Q: [135, 140, 111, 153, 134]
A: 140
Q: [99, 154, 121, 150]
A: 154
Q: [152, 126, 140, 104, 115, 151]
A: 126
Q: [136, 129, 126, 102, 134]
A: 129
Q: [142, 103, 108, 112]
A: 103
Q: [119, 151, 119, 144, 150, 116]
A: 151
Q: [107, 141, 128, 148, 105]
A: 141
Q: [126, 142, 116, 155]
A: 142
Q: [137, 103, 134, 146]
A: 103
---
[103 124 123 129 131 134 134] out 134
[133 110  98 106 125 131 128] out 128
[118 135 132 154 138 135 130] out 130
[ 98 148 105 109] out 109
[106 118 142 125] out 125
[146 135 143 106 155] out 155
[118 104 112 122 108 134 131] out 131
[138 115 153 157 156 114] out 114
[142 113 114 151 144] out 144
[129  99 128 122] out 122
---
[102 117 130 150 124 126 128] ==> 150, 150
[149 132 153 135 117] ==> 153, 153
[125 105 118 143 154] ==> 118, 154
[149 120 120 126 115] ==> 120, 149
[145 138 157 151 136] ==> 157, 157
[116 129 141 101 137 109 114] ==> 101, 141
[112 136 138 152 102 111 147] ==> 152, 152
[110 129 107 123 121] ==> 107, 129
---
[[126 150 125 107 135 127]
 [136 141 128 116 128 106]
 [122 154 135 102 129 116]] ans = 135

[103 103 124 118 105 112] ans = 124

[114 111 155 147 128 133] ans = 155

[104 157 110 131 141 131] ans = 110

[136 130 132 105 133 129] ans = 132

[[134 103 118 148 108 123]
 [121 125 131 121 145 120]] ans = 131

[114 156 121 157 129 142] ans = 121

[[123 109 105 121 120 113]
 [125 107 105 124 119 116]
 [133 124 115 132 126 158]] ans = 115

[[127 111 106 115 106 125]
 [116 148 152 139 141 114]
 [103 151 135 144 132 114]] ans = 135
---
[[110, 144, 105, 122], [110, 144, 105, 122], [131, 115, 119, 152]] ans = 105
[[114, 116, 99, 135, 139, 134, 127], [124, 119, 128, 136, 120, 135, 124], [123, 113, 116, 135, 122, 135, 120]] ans = 128
[[114, 125, 154, 136, 108], [140, 153, 133, 124, 127], [137, 155, 127, 133, 125]] ans = 133
[[104, 129, 123, 129], [138, 144, 129, 142], [144, 124, 142, 124]] ans = 129
[[118, 138, 100, 147, 140, 138, 128], [126, 114, 147, 113, 120, 130, 111], [127, 147, 108, 122, 124, 112, 139]] ans = 147
[[145, 142, 113, 132], [152, 145, 147, 141], [145, 142, 105, 132]] ans = 147
[[134, 132, 123, 106, 126, 148], [139, 130, 122, 114, 117, 140], [138, 131, 122, 113, 118, 141]] ans = 122
---
[[156 125 117 131 154 146]
 [135 129 118 125 138 132]
 [140 123 130 131 144 140]] => 156

[[103 109 109 143 146 144]
 [103 108 109 142 146 144]
 [102 108 109 143 146 143]] => 103

[[105 116 123 112 134 137]
 [107 117 124 112 134 136]
 [126 131 130 125 126 129]] => 105

[[132 114 133 148]
 [149 134 139 150]
 [142 129 141 151]] => 132

[[103 129 108 107]
 [105 130 108 107]
 [105 121 108 103]] => 103

[[145 137 156  99 121]
 [131 107 105 141 107]
 [137 105 118 125 121]] => 145

[[132 106 126 146 113]
 [144 105 118 115 130]
 [123 105 145 146 110]] => 132
---
[[121 109 142 113 103 127]
 [131 113 109 111 104 113]
 [114 101 156 117 149 149]] → 103

[111 114 104 115] → 111

[152 127 128 118 127 130 124] → 124

[[140 152 128 121 107 132]
 [126 119 109 119 111 116]] → 109

[158 120 113 124 117 114 157] → 114

[[141 104 110 114 113 138]
 [141 103 110 112 114 137]
 [125 130 130 133 122 125]] → 104

[152 134 150 106 113] → 113

[111 116 125 114 104  98 128] → 104
---
Input:
[[123 145 127 116 121]
 [142 118 115 125 130]
 [100 129 126 126 117]]
Output: 123, 117

Input: [121 142 149 143 154]
Output: 121, 154

Input: [135 107 122 143]
Output: 135, 143

Input: [154 132 132 135 136 145]
Output: 154, 145

Input:
[[126 151 133 129 125]
 [118 120 130 127 121]]
Output: 126, 121

Input: [107 130 124 145]
Output: 107, 145

Input:
[[116 138 123 131]
 [143 115 102 129]]
Output: 116, 129
---
[102 149 109 144 133 149] ans = 149, 102

[[128 124 127 125 136]
 [131 112 121 122 151]
 [121 139 138 133 117]] ans = 136, 121

[133 149 131 113] ans = 113, 133

[[149 149 149 147]
 [106 108 107 116]] ans = 147, 106

[110 139 105 146] ans = 146, 110

[150 115 153 145 132] ans = 132, 150

[149 150 102 139] ans = 139, 149

[139 105 124 150 149 113 156] ans = 156, 139
---
((134, 132, 115, 134), (121, 123, 141, 157)) yields 115
((141, 142, 157, 128, 121, 154), (122, 152, 128, 109, 133, 123)) yields 157
((126, 123, 113, 110, 132, 157), (124, 118, 128, 120, 137, 119)) yields 113
((154, 105, 101, 114, 116, 106), (156, 130, 116, 135, 148, 120)) yields 101
((127, 126, 109, 137, 103), (133, 117, 111, 138, 100)) yields 109
((118, 132, 138, 140, 118, 129), (128, 122, 130, 154, 103, 143)) yields 138
((141, 122, 106, 125), (143, 119, 117, 115)) yields 106
((133, 145, 100, 141), (131, 139, 110, 136)) yields 100
((150, 110, 100, 122, 155, 111), (149, 113, 153, 108, 111, 151)) yields 100
---
[[150 104 140 137 150]
 [143 112 109 138 136]
 [105 149 153 103 106]] --> 140

[[142 112 131 135 148 127 122]
 [147 109 109 151 148 108 134]
 [123 128 121 126 149 122 113]] --> 148

[[138 133 133 143 147]
 [143 132 130 140 156]
 [133 124 129 112 135]] --> 133

[[122 120 117 118 133 113 135]
 [141 142 139 126 124 142 130]
 [111 106 104 105 154 103 153]] --> 133

[[155 156 151 100 119 127]
 [158 157 150 104 115 127]
 [155 152 149 103 119 125]] --> 100

[[133 137 124 137 133 121 146]
 [134 105 155 108  99 150 105]
 [122 143 108 140 149 114 137]] --> 133

[[130 110 130 117 132 124]
 [130 138 130 132 132 136]
 [130 118 118 117 123 101]] --> 117

[[145 115 137 124]
 [110 141 104 144]
 [151 110 145 119]] --> 115
---
[106 147 124 137 124 117 134]	137, 147

[152 121 142 118 114 140 124]	118, 152

[[140 120 126 147 139]
 [132 130 121 134 120]
 [128 140 110 128  99]]	121, 147

[133 126 148 116 105 113 137]	116, 148

[123 117 113 157 155 134 130]	157, 157

[138 142 156 117 107]	156, 156

[118 130 144 130 128 153 133]	130, 153

[152 111 124 102 125]	124, 152

[[133 117 134 137 117]
 [139 106 140 148 110]
 [119 138 122 118 135]]	140, 148
